Moves between states:
BL: w>LH, p>GR, z>-, g>ML, t>CD, f>SG
MP: w>MN, p>SM, z>ZG, g>NJ, t>PR, f>TM
LH: w>ZP, p>JJ, z>-, g>BL, t>JP, f>JC
ZG: w>FT, p>QS, z>-, g>FD, t>MP, f>BS
JP: w>RC, p>LP, z>LH, g>CD, t>JG, f>HD
RT: w>-, p>MB, z>TN, g>MN, t>PH, f>QG
MN: w>RT, p>RM, z>FT, g>MP, t>TG, f>HM
GR: w>JJ, p>-, z>-, g>SN, t>GQ, f>BL
HF: w>-, p>JT, z>HG, g>FJ, t>-, f>CH
SG: w>JC, p>BL, z>-, g>RR, t>MG, f>QS
JJ: w>HQ, p>-, z>-, g>GR, t>LP, f>LH
NJ: w>MP, p>QL, z>FD, g>-, t>LC, f>BH
QC: w>FJ, p>DN, z>MG, g>LB, t>-, f>MQ
LC: w>PR, p>MS, z>NJ, g>-, t>-, f>FZ
HD: w>HG, p>JP, z>JC, g>MG, t>FJ, f>RM
CQ: w>HH, p>JC, z>-, g>QS, t>RM, f>FT
SN: w>GR, p>-, z>-, g>-, t>FM, f>ML
TN: w>-, p>HH, z>-, g>FT, t>RT, f>TR
PH: w>-, p>CH, z>RT, g>TG, t>-, f>HL
TG: w>PH, p>JL, z>MN, g>PR, t>-, f>ZR
FD: w>ZG, p>ZH, z>-, g>-, t>NJ, f>ZC
GQ: w>LP, p>-, z>GR, g>FM, t>TC, f>CD
QG: w>-, p>RT, z>TR, g>HM, t>HL, f>-
QS: w>CQ, p>SG, z>-, g>ZH, t>SM, f>ZG
TT: w>TC, p>-, z>FM, g>-, t>-, f>HS
HH: w>-, p>JF, z>-, g>CQ, t>MB, f>TN
CD: w>JP, p>GQ, z>BL, g>RG, t>DN, f>MG
BS: w>JZ, p>ZG, z>-, g>ZC, t>TM, f>-
RC: w>-, p>GD, z>ZP, g>JP, t>JT, f>HG
JC: w>JF, p>LH, z>-, g>SG, t>HD, f>CQ
HS: w>DN, p>TT, z>RG, g>-, t>-, f>LB
ZR: w>HL, p>TG, z>HM, g>FQ, t>-, f>-
TC: w>GL, p>-, z>GQ, g>TT, t>-, f>DN
JG: w>JT, p>GL, z>JP, g>DN, t>-, f>FJ
DN: w>JG, p>TC, z>CD, g>HS, t>-, f>QC
FZ: w>FQ, p>LC, z>BH, g>-, t>-, f>-
JT: w>-, p>SC, z>RC, g>JG, t>-, f>HF
HL: w>-, p>PH, z>QG, g>ZR, t>-, f>-
GL: w>SC, p>-, z>LP, g>TC, t>-, f>JG
RM: w>MB, p>HD, z>CQ, g>SM, t>JL, f>MN
JL: w>CH, p>FJ, z>RM, g>MQ, t>-, f>TG
JF: w>-, p>ZP, z>-, g>JC, t>HG, f>HH
QL: w>SM, p>DP, z>ZH, g>-, t>MS, f>NJ
ML: w>BL, p>SN, z>-, g>-, t>RG, f>RR
HM: w>QG, p>MN, z>JZ, g>TM, t>ZR, f>-
MS: w>MQ, p>LB, z>QL, g>-, t>-, f>LC
MB: w>-, p>HG, z>HH, g>RM, t>CH, f>RT
SC: w>-, p>-, z>GD, g>GL, t>-, f>JT
LP: w>GD, p>-, z>JJ, g>GQ, t>GL, f>JP
BH: w>TM, p>NJ, z>ZC, g>-, t>FZ, f>-
ZP: w>-, p>HQ, z>-, g>LH, t>RC, f>JF
RG: w>CD, p>FM, z>ML, g>-, t>HS, f>DP
GD: w>-, p>-, z>HQ, g>LP, t>SC, f>RC
MG: w>HD, p>CD, z>SG, g>DP, t>QC, f>SM
HQ: w>-, p>-, z>-, g>JJ, t>GD, f>ZP
RR: w>SG, p>ML, z>-, g>-, t>DP, f>ZH
MQ: w>JL, p>QC, z>SM, g>MS, t>-, f>PR
ZH: w>QS, p>RR, z>-, g>-, t>QL, f>FD
ZC: w>BS, p>FD, z>-, g>-, t>BH, f>-
TM: w>HM, p>MP, z>BS, g>BH, t>FQ, f>-
HG: w>-, p>RC, z>JF, g>HD, t>HF, f>MB
LB: w>QC, p>HS, z>DP, g>-, t>-, f>MS
SM: w>RM, p>MG, z>QS, g>QL, t>MQ, f>MP
FT: w>TN, p>CQ, z>-, g>ZG, t>MN, f>JZ
FQ: w>ZR, p>PR, z>TM, g>FZ, t>-, f>-
DP: w>MG, p>RG, z>RR, g>-, t>LB, f>QL
JZ: w>TR, p>FT, z>-, g>BS, t>HM, f>-
TR: w>-, p>TN, z>-, g>JZ, t>QG, f>-
FM: w>GQ, p>-, z>SN, g>-, t>TT, f>RG
FJ: w>HF, p>JG, z>HD, g>QC, t>-, f>JL
PR: w>TG, p>MQ, z>MP, g>LC, t>-, f>FQ
CH: w>-, p>HF, z>MB, g>JL, t>-, f>PH

The rows follow the links: the fewer symbols apart two states are, the more alike their rows tend to be.

Known rows, each with its state:
-193,-99,25,-556,220,-662,25,-127,-279,-545,65,-347,-641,-50,-327,-640,347,-109,-516,267,-243,-94,217,50,-135,26,426,395,559,-521,233,243,902,561,315,-996,44,164,-18 | JJ
356,-281,1,-561,727,-499,253,41,-475,-246,-390,-129,-390,-632,-130,-110,592,-170,66,800,322,534,-1,-480,-430,-302,57,42,353,64,743,-274,400,259,-21,-798,-56,554,532 | QS
-398,19,72,143,-837,430,-633,-101,417,0,593,328,186,495,100,-250,-756,172,-551,-625,-448,-502,169,464,465,367,96,7,-487,-319,-835,164,119,92,12,455,-74,-578,-335 | JT
43,-67,-269,377,-435,-2,-224,758,-176,-359,-457,767,-37,342,-369,-229,-617,161,914,194,257,-106,50,-47,679,10,-402,-388,-897,296,11,-175,-315,425,-5,-265,62,569,619 | HM
-181,486,-23,562,-181,282,61,-370,412,564,411,-479,463,386,216,383,4,-43,-262,-855,-258,-267,84,429,-152,146,219,199,423,-84,-429,327,-413,-590,33,768,103,-618,-704 | TC
114,235,3,576,-205,663,-76,-203,370,719,169,6,678,154,445,583,-316,42,166,-450,42,11,-127,145,72,146,-296,-178,-279,388,-379,18,-808,-690,-245,1124,-74,-506,-301 | MQ
239,255,135,115,729,-122,572,-519,8,649,-17,-913,262,-199,226,490,812,-217,-58,-170,133,302,-71,-46,-686,-217,224,231,919,76,405,71,-296,-691,-58,238,-6,-204,-446 | RG
161,-280,72,-653,814,-549,337,-176,-463,-220,-154,-383,-471,-507,-78,-136,735,-156,-152,703,143,514,16,-342,-464,-287,186,189,571,-125,685,-188,522,245,102,-772,-94,347,247 | SG
-64,383,126,526,-197,482,46,-424,409,754,391,-369,585,298,387,467,-26,-28,-262,-811,-209,-206,8,338,-102,169,94,75,260,12,-467,227,-544,-703,-58,903,-21,-701,-680 | DN
162,133,29,-256,792,-607,598,-326,-330,68,-281,-898,-255,-354,-112,61,876,-227,-85,236,100,297,16,-163,-668,-217,310,475,927,-43,728,115,189,-166,145,-623,17,230,-167 | SN
-288,-316,-91,-162,-796,169,-611,502,74,-598,55,975,-197,155,-206,-479,-878,195,39,203,-80,-296,89,41,666,180,-176,-318,-886,-104,-430,-152,254,729,-17,-208,-20,82,433 | RT

Each walk starts at a row. The symbols on each line, taken left to right, move it on to the next state.
Each answer is a row, close to the row of the state it stands for.
new walk
63,585,-13,572,144,183,256,-439,290,692,182,-687,545,148,323,579,302,-86,-23,-676,-22,-99,-27,306,-306,40,131,280,503,190,-154,305,-619,-811,-89,718,125,-470,-660
w g w f f -27,242,143,546,-260,606,24,-373,449,766,310,-152,682,113,498,543,-198,89,-74,-623,-46,-77,-110,243,-68,211,-48,-68,6,255,-439,77,-680,-781,-243,1041,-114,-617,-478
p z w p f g f t w -225,93,29,348,-705,662,-414,-183,476,300,472,347,455,322,337,177,-662,153,-393,-656,-248,-351,6,380,219,292,-97,-138,-385,52,-773,57,-209,-325,-122,877,-109,-709,-368
new walk
-544,30,-29,-254,-727,-136,-397,-90,152,-503,401,130,-330,388,-275,-611,-415,142,-728,-395,-596,-584,356,321,346,298,315,170,-23,-528,-568,249,680,623,318,-360,27,-246,-257
g f t z t p -364,375,15,437,-596,269,-272,-288,449,224,517,-111,345,548,154,63,-364,89,-451,-894,-428,-628,200,602,180,332,181,94,-21,-167,-710,418,-108,-249,93,564,59,-646,-682
f z g w g -125,255,205,-94,464,-162,393,-647,94,479,243,-947,70,-173,219,340,679,-181,-580,-295,-166,133,70,27,-708,-81,440,449,1088,-209,148,283,95,-520,-21,153,-56,-435,-589
new walk
318,148,108,118,803,-23,531,-401,-77,612,-174,-753,270,-462,299,583,764,-235,196,43,218,514,-216,-247,-643,-220,-12,101,711,240,422,-62,-438,-772,-199,237,-42,-44,-208
t z p w g t z t 147,427,153,490,173,306,229,-453,234,802,153,-566,569,77,386,607,327,-145,-22,-571,-22,62,-145,208,-364,-7,132,180,442,205,-74,174,-651,-864,-114,846,-24,-464,-610
f z w f w w -328,-384,-8,-362,-742,177,-650,237,105,-574,272,814,-271,154,-186,-523,-851,220,-327,133,-194,-297,62,118,551,228,-95,-318,-765,-247,-562,-125,544,744,72,-143,-118,26,335
new walk
526,-152,125,26,722,359,408,-122,-64,620,-315,-144,354,-570,425,616,458,-68,405,426,533,724,-402,-503,-529,-270,-328,-177,105,443,500,-426,-553,-660,-338,371,-164,61,119
p f z p p p -8,-41,112,-444,542,-679,385,-306,-318,-180,-84,-706,-560,-225,-263,-303,769,-195,-307,184,-46,129,154,-88,-461,-221,445,475,906,-298,518,241,608,144,319,-875,104,336,-105
f p g w f g t z 164,-32,106,-295,956,-457,547,-388,-285,125,-253,-709,-293,-431,-39,32,932,-287,-36,390,134,472,-65,-363,-665,-292,258,314,783,-102,715,63,178,-219,15,-520,-21,217,-50
new walk
17,-109,140,-596,725,-670,296,-221,-350,-233,-159,-559,-483,-401,-185,-201,731,-136,-301,411,8,331,104,-247,-524,-259,325,382,735,-289,587,-17,594,166,119,-711,-7,251,36
w w g t w z g f f 17,-503,13,-745,238,-373,-116,258,-362,-622,-145,288,-617,-320,-315,-476,152,12,-111,915,75,287,-3,-394,-17,-119,-36,-74,-59,-207,422,-247,766,676,93,-963,-171,399,654
g f w t p -104,-591,21,-385,-598,425,-582,332,98,-442,278,1044,-166,-70,87,-330,-789,171,-248,451,-30,38,-55,-155,505,48,-279,-408,-883,-80,-402,-339,461,530,-118,-19,-282,-102,560
new walk
-174,-255,-227,-17,-713,84,-432,636,-49,-614,-130,883,-99,367,-290,-500,-824,186,302,139,-22,-359,56,74,706,175,-257,-326,-868,45,-249,-65,142,625,54,-324,78,317,520
g p g g p w g 429,111,35,151,747,58,532,-264,-37,598,-330,-542,385,-443,311,659,686,-137,502,197,459,562,-277,-306,-557,-262,-178,41,498,435,563,-171,-574,-665,-262,397,-12,-6,-52
z f w g w t g 507,168,-26,352,686,26,540,-40,-147,528,-468,-336,341,-270,267,667,522,-110,808,234,443,503,-304,-276,-373,-309,-240,-177,324,543,567,-144,-733,-605,-234,285,-23,206,118
new walk
-213,-414,40,-760,-134,-346,-298,100,-203,-803,138,413,-602,-151,-267,-719,-139,38,-584,481,-198,-45,137,-141,143,31,183,101,-149,-434,-20,-119,1005,786,215,-871,-59,274,331
p t g g w w g z w -337,-327,92,-706,-134,-351,-287,68,-229,-797,182,169,-685,-85,-339,-725,-30,91,-664,330,-329,-233,212,-57,109,81,229,109,31,-506,-101,56,922,761,286,-947,-25,139,168
f f t f p g w p -350,-355,-6,-437,-762,128,-637,147,167,-574,487,610,-324,161,-144,-548,-730,161,-640,12,-420,-353,211,144,460,257,67,-90,-615,-382,-658,38,698,669,99,-188,-55,-185,149
